Here is a tiny trained network, its code and every weight. The questions are about switching its units off for an input and a target symbol, where a switched-off unit gives its printed mean instead of its output.

import numpy as np


def w(rows, s, z=0):
    codes = np.array(rows[::2]) - 128.0
    scale = np.full(codes.shape[1], s)
    scale[-1] = z or s
    return codes * scale


def f(y):
    return np.maximum(y, 0)


def softmax(a):
    e = np.exp(a - a.max(-1, keepdims=True))
    return e / e.sum(-1, keepdims=True)


def log_softmax(a):
    a = a - a.max(-1, keepdims=True)
    return a - np.log(np.exp(a).sum(-1, keepdims=True))


def net(x, mask):
    ids = ['ΣΦΨβδηλμ'.index(c) for c in x.split()]
    T = len(ids)
    res = E[ids] + P[:T]
    r = res
    for j in range(3):
        rows = slice(3 * j, 3 * j + 3)
        q, k, v = (r @ M[0][rows].T for M in (Q, K, V))
        z = softmax(np.where(np.tri(T) > 0, q @ k.T / 3**0.5, -1e9)) @ v
        o = O[0][rows]
        res = res + np.where(mask[j], z, o[:, -1]) @ o[:, :-1]
    y = f(res @ A[0][:, :-1].T + A[0][:, -1])
    res = res + np.where(mask[3:19], y, B[0][:, -1]) @ B[0][:, :-1]
    return log_softmax(res[-1] @ U[:, :-1].T + U[:, -1])


Q, K, V, O, A, B = {}, {}, {}, {}, {}, {}
E = w([
[135,129,110,31,186,92],'Σ',
[190,127,58,140,102,174],'Φ',
[183,150,227,175,160,158],'Ψ',
[103,26,179,113,195,179],'β',
[181,57,199,172,126,116],'δ',
[168,113,162,131,207,109],'η',
[79,97,142,87,97,233],'λ',
[75,92,3,178,127,122],'μ',
],0.015)
P = w([
[182,84,113,1,146,228],'0',
[172,96,107,41,138,183],'1',
[170,110,102,72,125,137],'2',
[168,122,114,109,117,96],'3',
[166,135,127,142,107,53],'4',
[169,160,150,167,121,39],'5',
],0.0073)
Q[0] = w([
[124,129,47,188,131,111],'H0',
[181,101,115,109,130,116],'H0',
[97,166,149,89,121,128],'H0',
[210,115,156,126,94,165],'H1',
[203,107,94,119,171,50],'H1',
[99,119,104,167,130,193],'H1',
[230,141,126,146,138,70],'H2',
[120,124,200,183,70,146],'H2',
[167,252,119,128,98,157],'H2',
],0.026)
K[0] = w([
[213,124,102,100,114,201],'H0',
[114,160,140,153,83,126],'H0',
[94,79,154,145,165,138],'H0',
[78,75,82,167,112,155],'H1',
[139,127,88,169,186,26],'H1',
[121,118,173,96,27,120],'H1',
[141,128,78,155,67,28],'H2',
[169,146,204,203,108,147],'H2',
[144,255,135,105,90,97],'H2',
],0.024)
V[0] = w([
[97,248,133,138,47,137],'H0',
[173,158,161,219,192,171],'H0',
[144,145,232,16,115,119],'H0',
[187,147,83,202,193,218],'H1',
[219,91,183,88,100,144],'H1',
[182,85,94,73,87,161],'H1',
[38,96,125,185,113,67],'H2',
[64,251,137,145,149,108],'H2',
[59,146,114,102,130,68],'H2',
],0.013)
O[0] = w([
[216,95,40,183,150,174,2],'H0',
[131,27,72,84,71,100,96],'H0',
[19,36,130,216,199,159,198],'H0',
[161,84,169,81,120,93,138],'H1',
[174,79,126,200,78,103,200],'H1',
[201,70,163,149,145,176,222],'H1',
[132,87,228,129,122,170,30],'H2',
[127,1,124,132,162,173,15],'H2',
[117,93,137,75,171,167,95],'H2',
],0.0096,0.012)
A[0] = w([
[180,86,79,129,104,200,106],'N0',
[170,161,130,215,61,116,130],'N1',
[130,202,157,88,109,157,149],'N2',
[22,103,102,131,74,233,2],'N3',
[98,162,42,125,104,96,50],'N4',
[149,122,65,69,179,128,62],'N5',
[66,158,68,111,46,244,168],'N6',
[118,78,134,1,176,212,52],'N7',
[166,67,104,141,216,44,71],'N8',
[201,103,199,208,128,94,11],'N9',
[169,137,39,188,126,97,174],'N10',
[105,137,111,43,100,145,188],'N11',
[115,157,106,145,23,225,62],'N12',
[44,85,174,193,153,174,133],'N13',
[61,101,117,54,183,178,46],'N14',
[126,112,127,32,53,108,110],'N15',
],0.0096,0.0041)
B[0] = w([
[182,206,197,136,87,154,142],'N0',
[126,130,21,161,117,99,221],'N1',
[146,77,84,132,182,246,202],'N2',
[112,205,156,227,222,137,151],'N3',
[150,111,226,144,92,145,161],'N4',
[105,160,142,168,188,191,146],'N5',
[107,199,100,64,229,153,150],'N6',
[165,167,26,122,115,59,146],'N7',
[221,140,88,173,185,104,184],'N8',
[93,160,161,161,141,238,194],'N9',
[121,97,202,84,160,192,183],'N10',
[59,98,99,165,106,93,172],'N11',
[146,109,214,82,185,94,149],'N12',
[113,91,91,2,81,77,246],'N13',
[132,158,93,133,29,202,168],'N14',
[72,120,159,127,64,16,194],'N15',
],0.015,0.011)
U = w([
[77,234,187,141,241,180,229],'Σ',
[177,232,189,109,90,162,109],'Φ',
[167,155,166,190,176,29,239],'Ψ',
[54,181,147,217,107,144,16],'β',
[85,72,152,150,149,145,4],'δ',
[74,64,228,109,92,142,48],'η',
[118,39,141,176,194,199,199],'λ',
[171,187,2,77,92,131,142],'μ',
],0.0048,0.0025)

Each question gives the input, a string of symbols that net reads in full, and the target symbol t.
The units are the heads (3 rows each of Q, K, V and O) and the neurons (one row each of A and B). Each row of codes is followed by its name. A weight is (code - 128) times the scale printed after its matrix; where a second scale follows, it is the last column's (O, A, B and U).
mask holds one flag per unit, heads first, then neurons. A switched-off unit (its flag False) gives its mean, the last column of its rows in O or B, instead of its output. The means were averaged over made-up inputs and are rounded, as every weight is.
A unit's drop is (log p(t) with every unit on - log p(t) with that unit switched off) / (log p(t) with every unit on - log p(t) with every unit switched off).
The circuit of an input: a set's keep is (log p(t) with only the set's units on - log p(t) with every unit switched off) / (log p(t) with every unit on - log p(t) with every unit switched off). Starting from the 12 units with the biggest drops (on a tie, the unit counted first), units are removed one at a time, each time the one whose removal leaves the highest keep (on an exact tie, the one counted first), for as long as the keep stays at least 0.8.
circuit, biggest first: the units of the circuit, biggest drop first
most important unit: the unit with the biggest drop
k most important neurons: the k neurons with the biggest drops, biggest first
which heads matter: for each layer, one digit per head in row order, 1 if its drop is at least 0.15 and else 0, layers parted by /
input Σ μ λ, target μ: most important unit -> H0
input η Σ Φ, target Φ: circuit, biggest first -> (N0, H0, N10)
input Σ λ Σ Σ μ Σ, target μ: which heads matter -> 011
input δ Ψ μ δ, target μ: which heads matter -> 101
input λ λ μ η, target μ: which heads matter -> 011
input Σ Σ Σ λ Φ μ, target Φ: circuit, biggest first -> (H0, N4)
input μ Σ Σ Σ, target Σ: circuit, biggest first -> (N13, H1)
input β Σ μ λ Σ μ, target Σ: which heads matter -> 010
input Σ Σ Σ λ, target Σ: circuit, biggest first -> (N3, N6)
input Σ Σ Ψ Ψ Σ, target λ: which heads matter -> 111
input Σ μ η η, target η: circuit, biggest first -> (N15, H2, H0, N8)
input Σ Σ Σ μ Ψ, target μ: which heads matter -> 110
input β Σ δ δ Φ, target Φ: which heads matter -> 100
input μ Σ Φ, target Σ: most important unit -> N5
input η β β μ β, target μ: which heads matter -> 101
input λ Σ Φ Ψ, target λ: circuit, biggest first -> (N9, H0, H1)
input λ λ μ, target λ: 2 most important neurons -> (N10, N15)
input β μ Ψ, target μ: which heads matter -> 101
input δ Σ Σ Σ Ψ, target λ: circuit, biggest first -> (H0, H2)
input Σ μ η Σ, target η: which heads matter -> 111
input Σ Σ μ μ, target Σ: most important unit -> N3
input μ β Σ Σ η, target Σ: circuit, biggest first -> (N13, N9)
input Σ η Σ, target Ψ: which heads matter -> 010
input λ λ λ β δ Σ, target μ: which heads matter -> 001
input Σ β β, target η: which heads matter -> 100
input μ Σ Σ δ, target Σ: which heads matter -> 011
input λ Σ Ψ β λ δ, target β: most important unit -> N9
input λ η Σ Ψ η δ, target β: 3 most important neurons -> (N9, N13, N1)
